Below is a small trained network, with its code and all its weights. Each question gives an input and a target symbol and asks what happens when units are switched off, that is, made to give their printed mean instead of their output.

import numpy as np


def w(rows, s, z=0):
    codes = np.array(rows[::2]) - 128.0
    scale = np.full(codes.shape[1], s)
    scale[-1] = z or s
    return codes * scale


def f(y):
    return y / 2 * (1 + np.tanh(0.7978845608 * (y + 0.044715 * y**3)))


def softmax(a):
    e = np.exp(a - a.max(-1, keepdims=True))
    return e / e.sum(-1, keepdims=True)


def log_softmax(a):
    a = a - a.max(-1, keepdims=True)
    return a - np.log(np.exp(a).sum(-1, keepdims=True))


def net(x, mask):
    ids = ['ΓΔεμπω'.index(c) for c in x.split()]
    T = len(ids)
    res = E[ids] + P[:T]
    u = 0
    for l in range(3):
        q, k, v = (res @ M[l].T for M in (Q, K, V))
        z = softmax(np.where(np.tri(T) > 0, q @ k.T / 4**0.5, -1e9)) @ v
        res = res + np.where(mask[u], z, O[l][:, -1]) @ O[l][:, :-1]
        u += 1
        y = f(res @ A[l][:, :-1].T + A[l][:, -1])
        res = res + np.where(mask[u : u + 4], y, B[l][:, -1]) @ B[l][:, :-1]
        u += 4
    return log_softmax(res[-1] @ U[:, :-1].T + U[:, -1])


Q, K, V, O, A, B = {}, {}, {}, {}, {}, {}
E = w([
[218,232,162,108,130,172,30],'Γ',
[193,184,50,83,158,172,155],'Δ',
[150,77,168,118,41,208,12],'ε',
[127,182,254,148,185,230,159],'μ',
[44,100,155,140,53,84,182],'π',
[239,56,107,150,142,134,67],'ω',
],0.0045)
P = w([
[172,64,105,132,254,173,129],'0',
[81,139,63,203,93,203,101],'1',
[93,170,94,147,106,158,88],'2',
[114,160,119,101,96,145,100],'3',
[132,163,136,71,83,129,116],'4',
[135,141,168,53,77,119,138],'5',
[164,136,195,30,75,103,154],'6',
[166,119,208,22,71,104,165],'7',
],0.0034)
Q[0] = w([
[108,99,54,142,70,160,53],'0.h1',
[67,110,142,165,217,73,70],'0.h1',
[143,133,104,143,94,63,76],'0.h1',
[245,118,194,48,2,92,207],'0.h1',
],0.0077)
K[0] = w([
[201,41,97,105,112,106,114],'0.h1',
[177,137,192,61,165,166,117],'0.h1',
[168,119,102,94,89,92,75],'0.h1',
[55,173,63,254,16,98,167],'0.h1',
],0.0092)
V[0] = w([
[87,121,74,133,63,111,174],'0.h1',
[109,60,181,145,123,219,83],'0.h1',
[172,124,50,106,191,254,101],'0.h1',
[173,110,162,143,194,192,75],'0.h1',
],0.0095)
O[0] = w([
[64,126,140,42,144,53,124,100],'0.h1',
[133,40,169,91,104,226,185,180],'0.h1',
[219,185,117,141,3,133,216,254],'0.h1',
[185,121,120,193,85,193,168,191],'0.h1',
],0.0064,0.0036)
A[0] = w([
[146,104,92,130,253,71,177,74],'0.n1',
[98,91,153,112,248,49,113,2],'0.n2',
[142,180,63,111,154,85,148,137],'0.n3',
[46,120,72,148,183,111,101,94],'0.n4',
],0.014,0.0022)
B[0] = w([
[32,114,94,255,70,195,40,2],'0.n1',
[78,4,78,170,173,116,224,91],'0.n2',
[103,84,95,117,133,209,159,204],'0.n3',
[178,221,156,72,55,160,103,37],'0.n4',
],0.0081,0.00075)
Q[1] = w([
[125,156,76,248,160,96,158],'1.h1',
[53,118,128,84,245,82,70],'1.h1',
[83,151,136,153,163,121,60],'1.h1',
[90,101,114,114,223,77,101],'1.h1',
],0.017)
K[1] = w([
[76,214,148,71,100,63,92],'1.h1',
[211,163,151,85,141,252,91],'1.h1',
[165,155,102,86,203,194,36],'1.h1',
[234,187,142,106,117,221,84],'1.h1',
],0.015)
V[1] = w([
[65,97,107,137,164,160,154],'1.h1',
[81,146,132,135,142,141,148],'1.h1',
[129,81,110,125,146,165,129],'1.h1',
[40,89,150,166,140,2,128],'1.h1',
],0.0082)
O[1] = w([
[211,165,194,67,81,114,173,113],'1.h1',
[152,174,127,131,115,87,149,115],'1.h1',
[156,105,177,78,130,142,130,143],'1.h1',
[206,190,69,235,2,143,196,3],'1.h1',
],0.0052,0.0067)
A[1] = w([
[51,164,13,194,107,72,123,73],'1.n1',
[110,164,66,243,46,87,7,33],'1.n2',
[57,67,102,143,185,50,145,54],'1.n3',
[196,254,137,140,199,147,21,6],'1.n4',
],0.009,0.0014)
B[1] = w([
[24,95,44,251,173,141,69,1],'1.n1',
[196,58,230,76,70,159,169,31],'1.n2',
[142,84,91,177,172,246,125,102],'1.n3',
[151,161,81,170,98,255,62,170],'1.n4',
],0.0084,0.00063)
Q[2] = w([
[186,182,144,197,16,93,212],'2.h1',
[180,57,155,143,154,138,100],'2.h1',
[2,52,121,224,204,128,70],'2.h1',
[180,139,68,145,94,94,131],'2.h1',
],0.024)
K[2] = w([
[87,230,125,135,4,62,174],'2.h1',
[198,67,107,96,138,103,185],'2.h1',
[93,50,71,218,88,218,204],'2.h1',
[112,103,126,138,78,70,79],'2.h1',
],0.018)
V[2] = w([
[26,115,201,118,113,84,203],'2.h1',
[162,15,119,128,58,52,51],'2.h1',
[144,125,252,232,150,141,105],'2.h1',
[47,131,162,109,49,203,50],'2.h1',
],0.017)
O[2] = w([
[111,128,152,202,95,99,211,1],'2.h1',
[193,11,130,147,131,101,80,45],'2.h1',
[177,192,164,127,94,29,130,147],'2.h1',
[125,121,103,104,8,112,102,172],'2.h1',
],0.016,0.0049)
A[2] = w([
[127,42,124,222,148,94,98,6],'2.n1',
[183,65,93,167,75,68,103,60],'2.n2',
[178,102,118,254,104,148,209,141],'2.n3',
[197,93,90,167,247,79,78,101],'2.n4',
],0.0099,0.0022)
B[2] = w([
[117,246,99,104,96,165,125,181],'2.n1',
[120,62,177,90,173,160,206,254],'2.n2',
[90,83,40,172,63,90,68,231],'2.n3',
[135,139,120,224,204,1,96,202],'2.n4',
],0.0079,0.0073)
U = w([
[147,141,87,77,53,125,36,1],'Γ',
[34,104,115,119,206,207,174,193],'Δ',
[198,4,208,69,86,119,199,105],'ε',
[144,237,202,159,85,71,239,82],'μ',
[67,77,12,220,31,86,145,239],'π',
[163,100,126,186,180,54,92,90],'ω',
],0.0022,0.0025)

Each question gives the input, a string of symbols that net reads in full, and the target symbol t.
The units are the heads (4 rows each of Q, K, V and O) and the neurons (one row each of A and B). Each row of codes is followed by its name. A weight is (code - 128) times the scale printed after its matrix; where a second scale follows, it is the last column's (O, A, B and U).
mask holds one flag per unit, layer by layer, with each layer's heads first. A switched-off unit (its flag False) gives its mean, the last column of its rows in O or B, instead of its output. The means were averaged over made-up inputs and are rounded, as every weight is.
A unit's drop is (log p(t) with every unit on - log p(t) with that unit switched off) / (log p(t) with every unit on - log p(t) with every unit switched off).
The circuit of an input: a set's keep is (log p(t) with only the set's units on - log p(t) with every unit switched off) / (log p(t) with every unit on - log p(t) with every unit switched off). Starting from the 12 units with the biggest drops (on a tie, the unit counted first), units are removed one at a time, each time the one whose removal leaves the highest keep (on an exact tie, the one counted first), for as long as the keep stays at least 0.8.
circuit, biggest first: the units of the circuit, biggest drop first
unit that matters most: the unit with the biggest drop
top k neurons: the k neurons with the biggest drops, biggest first
input Δ Γ ω, target Δ: unit that matters most	1.h1
input Δ π ε ε π Δ ε μ, target Δ: circuit, biggest first	[0.h1; 2.h1; 1.h1]
input Δ ε ε Γ ε Γ Γ Δ, target Δ: circuit, biggest first	[1.h1; 2.h1; 0.n3]
input μ ω Γ, target μ: circuit, biggest first	[1.h1; 2.h1]
input μ ε Δ, target μ: circuit, biggest first	[1.h1; 2.h1]
input ω Δ Γ Δ π π Δ Δ, target ω: circuit, biggest first	[1.h1; 0.h1; 2.h1; 2.n4]
input ε Δ ω, target ε: circuit, biggest first	[1.h1; 2.h1; 0.h1; 2.n2]
input Δ Δ Δ ω π π, target Δ: circuit, biggest first	[0.h1; 2.h1]
input Δ μ Δ Δ π π, target Δ: circuit, biggest first	[0.h1; 2.h1; 0.n3]
input Δ π Γ ε, target ε: top 4 neurons	[1.n1; 1.n4; 2.n2; 1.n2]
input ω Δ μ, target ω: circuit, biggest first	[1.h1; 2.h1; 2.n4]
input Γ π Δ Δ ω π ω, target Γ: circuit, biggest first	[0.h1; 1.h1; 2.h1; 1.n4]
input Δ μ Γ, target Δ: circuit, biggest first	[1.h1; 2.h1]
input Γ ε Δ π π μ, target Γ: circuit, biggest first	[0.h1; 2.h1; 1.n4]
input ε Δ π Γ, target Γ: unit that matters most	1.n1
input π Γ Δ π μ, target π: top 2 neurons	[0.n2; 2.n3]
input π ε π Δ Δ, target π: top 2 neurons	[2.n3; 0.n2]
input Δ Δ π Γ Δ ω, target ω: top 3 neurons	[2.n4; 1.n1; 1.n4]
input π π Δ Δ Δ μ, target π: top 4 neurons	[0.n4; 0.n2; 1.n4; 2.n3]
input Γ π Δ ε, target ε: top 4 neurons	[0.n3; 2.n2; 1.n1; 1.n2]
input Γ ε ε Δ Δ Δ, target Γ: top neuron	[1.n4]
input μ π Δ Γ, target Γ: top 2 neurons	[1.n4; 0.n3]
input π ε ω ε Γ ε, target Γ: top 2 neurons	[0.n2; 1.n4]
